Here is a tiny trained network, its code and every weight. The questions are about switching its units off for an input and a class, where a switched-off unit gives its printed mean instead of its output.

import numpy as np


def w(rows, s, z=0):
    codes = np.array(rows[::2]) - 128.0
    scale = np.full(codes.shape[1], s)
    scale[-1] = z or s
    return codes * scale


def norm(h):
    return h / np.sqrt((h * h).mean(-1, keepdims=True) + 1e-5)


def f(y):
    return y / 2 * (1 + np.tanh(0.7978845608 * (y + 0.044715 * y**3)))


def log_softmax(a):
    a = a - a.max(-1, keepdims=True)
    return a - np.log(np.exp(a).sum(-1, keepdims=True))


def net(x, mask):
    res = np.array(x, float).reshape(1, 4) / 4 @ E
    u = 0
    for l in range(4):
        y = f(norm(res) @ A[l][:, :-1].T + A[l][:, -1])
        res = res + np.where(mask[u : u + 10], y, B[l][:, -1]) @ B[l][:, :-1]
        u += 10
    return log_softmax(norm(res)[-1] @ U[:, :-1].T + U[:, -1])


A, B = {}, {}
E = w([
[113,83,148],'x0',
[255,21,95],'x1',
[145,156,176],'x2',
[140,163,203],'x3',
],0.0066)
A[0] = w([
[40,148,201,165],'L0N1',
[139,86,121,43],'L0N2',
[168,117,178,6],'L0N3',
[179,113,186,98],'L0N4',
[184,72,106,131],'L0N5',
[133,138,8,97],'L0N6',
[97,63,60,129],'L0N7',
[145,101,165,177],'L0N8',
[150,148,61,93],'L0N9',
[68,160,146,164],'L0N10',
],0.012,0.0018)
B[0] = w([
[70,100,133,255],'L0N1',
[144,152,90,138],'L0N2',
[116,151,127,142],'L0N3',
[115,83,150,166],'L0N4',
[56,177,90,209],'L0N5',
[142,170,240,194],'L0N6',
[153,111,255,191],'L0N7',
[74,101,186,152],'L0N8',
[157,144,169,150],'L0N9',
[89,95,74,206],'L0N10',
],0.0066,0.0059)
A[1] = w([
[145,146,104,91],'L1N1',
[158,206,207,4],'L1N2',
[99,98,215,129],'L1N3',
[156,130,179,58],'L1N4',
[109,100,154,107],'L1N5',
[123,122,148,113],'L1N6',
[164,226,7,50],'L1N7',
[212,189,131,81],'L1N8',
[67,82,173,127],'L1N9',
[85,83,136,132],'L1N10',
],0.013,0.0018)
B[1] = w([
[199,73,101,112],'L1N1',
[228,136,130,196],'L1N2',
[232,173,77,254],'L1N3',
[133,169,71,168],'L1N4',
[174,119,87,165],'L1N5',
[196,151,29,144],'L1N6',
[161,136,169,136],'L1N7',
[158,122,2,170],'L1N8',
[103,202,105,247],'L1N9',
[215,200,130,190],'L1N10',
],0.006,0.0058)
A[2] = w([
[206,139,122,130],'L2N1',
[103,177,172,97],'L2N2',
[246,126,41,91],'L2N3',
[59,142,220,200],'L2N4',
[112,151,87,181],'L2N5',
[200,244,88,230],'L2N6',
[69,130,63,53],'L2N7',
[58,170,92,252],'L2N8',
[116,93,75,139],'L2N9',
[195,175,165,118],'L2N10',
],0.013,0.0023)
B[2] = w([
[93,6,193,189],'L2N1',
[137,115,56,153],'L2N2',
[40,119,158,238],'L2N3',
[114,31,109,164],'L2N4',
[165,128,81,152],'L2N5',
[160,88,15,253],'L2N6',
[166,161,173,149],'L2N7',
[231,81,81,191],'L2N8',
[99,179,133,131],'L2N9',
[254,120,102,181],'L2N10',
],0.0059,0.012)
A[3] = w([
[138,66,172,127],'L3N1',
[129,106,121,78],'L3N2',
[127,155,143,20],'L3N3',
[113,153,65,199],'L3N4',
[131,68,249,249],'L3N5',
[146,156,157,114],'L3N6',
[71,197,131,254],'L3N7',
[118,175,124,178],'L3N8',
[148,169,149,221],'L3N9',
[140,93,106,193],'L3N10',
],0.015,0.0029)
B[3] = w([
[96,176,38,165],'L3N1',
[181,184,118,141],'L3N2',
[188,147,210,103],'L3N3',
[148,96,179,254],'L3N4',
[39,46,2,177],'L3N5',
[210,155,116,108],'L3N6',
[82,107,85,143],'L3N7',
[123,112,98,126],'L3N8',
[204,27,126,120],'L3N9',
[132,68,77,234],'L3N10',
],0.007,0.0066)
U = w([
[165,49,86,184],'0',
[154,41,86,173],'1',
[7,166,43,186],'2',
[179,97,89,197],'3',
[179,154,125,108],'4',
[106,220,191,71],'5',
[90,204,212,35],'6',
[132,116,180,2],'7',
],0.014,0.0077)

Each question gives the input, the list of numbers given to net, and the class t.
The units are the neurons (one row each of A and B). Each row of codes is followed by its name. A weight is (code - 128) times the scale printed after its matrix; where a second scale follows, it is the last column's (A, B and U).
mask holds one flag per neuron, layer by layer. A switched-off neuron (its flag False) gives its mean, the last column of its row in B, instead of its output. The means were averaged over made-up inputs and are rounded, as every weight is.
A unit's drop is (log p(t) with every unit on - log p(t) with that unit switched off) / (log p(t) with every unit on - log p(t) with every unit switched off).
The circuit of an input: a set's keep is (log p(t) with only the set's units on - log p(t) with every unit switched off) / (log p(t) with every unit on - log p(t) with every unit switched off). Starting from the 12 units with the biggest drops (on a tie, the unit counted first), units are removed one at a time, each time the one whose removal leaves the highest keep (on an exact tie, the one counted first), for as long as the keep stays at least 0.8.
circuit, biggest first: the units of the circuit, biggest drop first
k most important neurons: the k neurons with the biggest drops, biggest first
k most important neurons of layer l: the k neurons of layer l with the biggest drops, biggest first
drop when u is switched off: that unit's drop, to one decimal
input [-6,-6,0,7], class 3: circuit, biggest first	[L2N3]
input [-7,-5,-3,3], class 1: circuit, biggest first	[L0N5, L3N4, L3N1]
input [-8,-7,-3,4], class 1: 2 most important neurons of layer 0	[L0N5, L0N8]
input [-8,-6,-5,5], class 1: 2 most important neurons	[L2N8, L2N3]
input [-5,-6,7,0], class 0: circuit, biggest first	[L0N5, L2N4, L3N4]
input [-7,-7,3,0], class 1: 3 most important neurons	[L2N8, L2N3, L2N4]
input [-6,7,3,2], class 2: 3 most important neurons of layer 1	[L1N3, L1N10, L1N9]
input [8,-7,4,6], class 1: 2 most important neurons of layer 2	[L2N8, L2N3]
input [1,7,-5,-2], class 2: 2 most important neurons of layer 2	[L2N6, L2N8]
input [0,1,0,-3], class 4: 2 most important neurons	[L0N7, L0N6]
input [-3,-6,6,4], class 0: 2 most important neurons of layer 2	[L2N8, L2N3]
input [6,8,-2,6], class 2: 2 most important neurons of layer 2	[L2N6, L2N8]
input [-1,7,4,3], class 2: 2 most important neurons of layer 0	[L0N6, L0N7]
input [5,8,-6,3], class 2: most important neuron	[L2N6]
input [2,-7,7,4], class 0: drop when L3N4 is switched off	0.2
input [-1,7,-6,2], class 2: drop when L3N1 is switched off	0.1
input [1,8,4,-1], class 2: drop when L3N5 is switched off	0.0
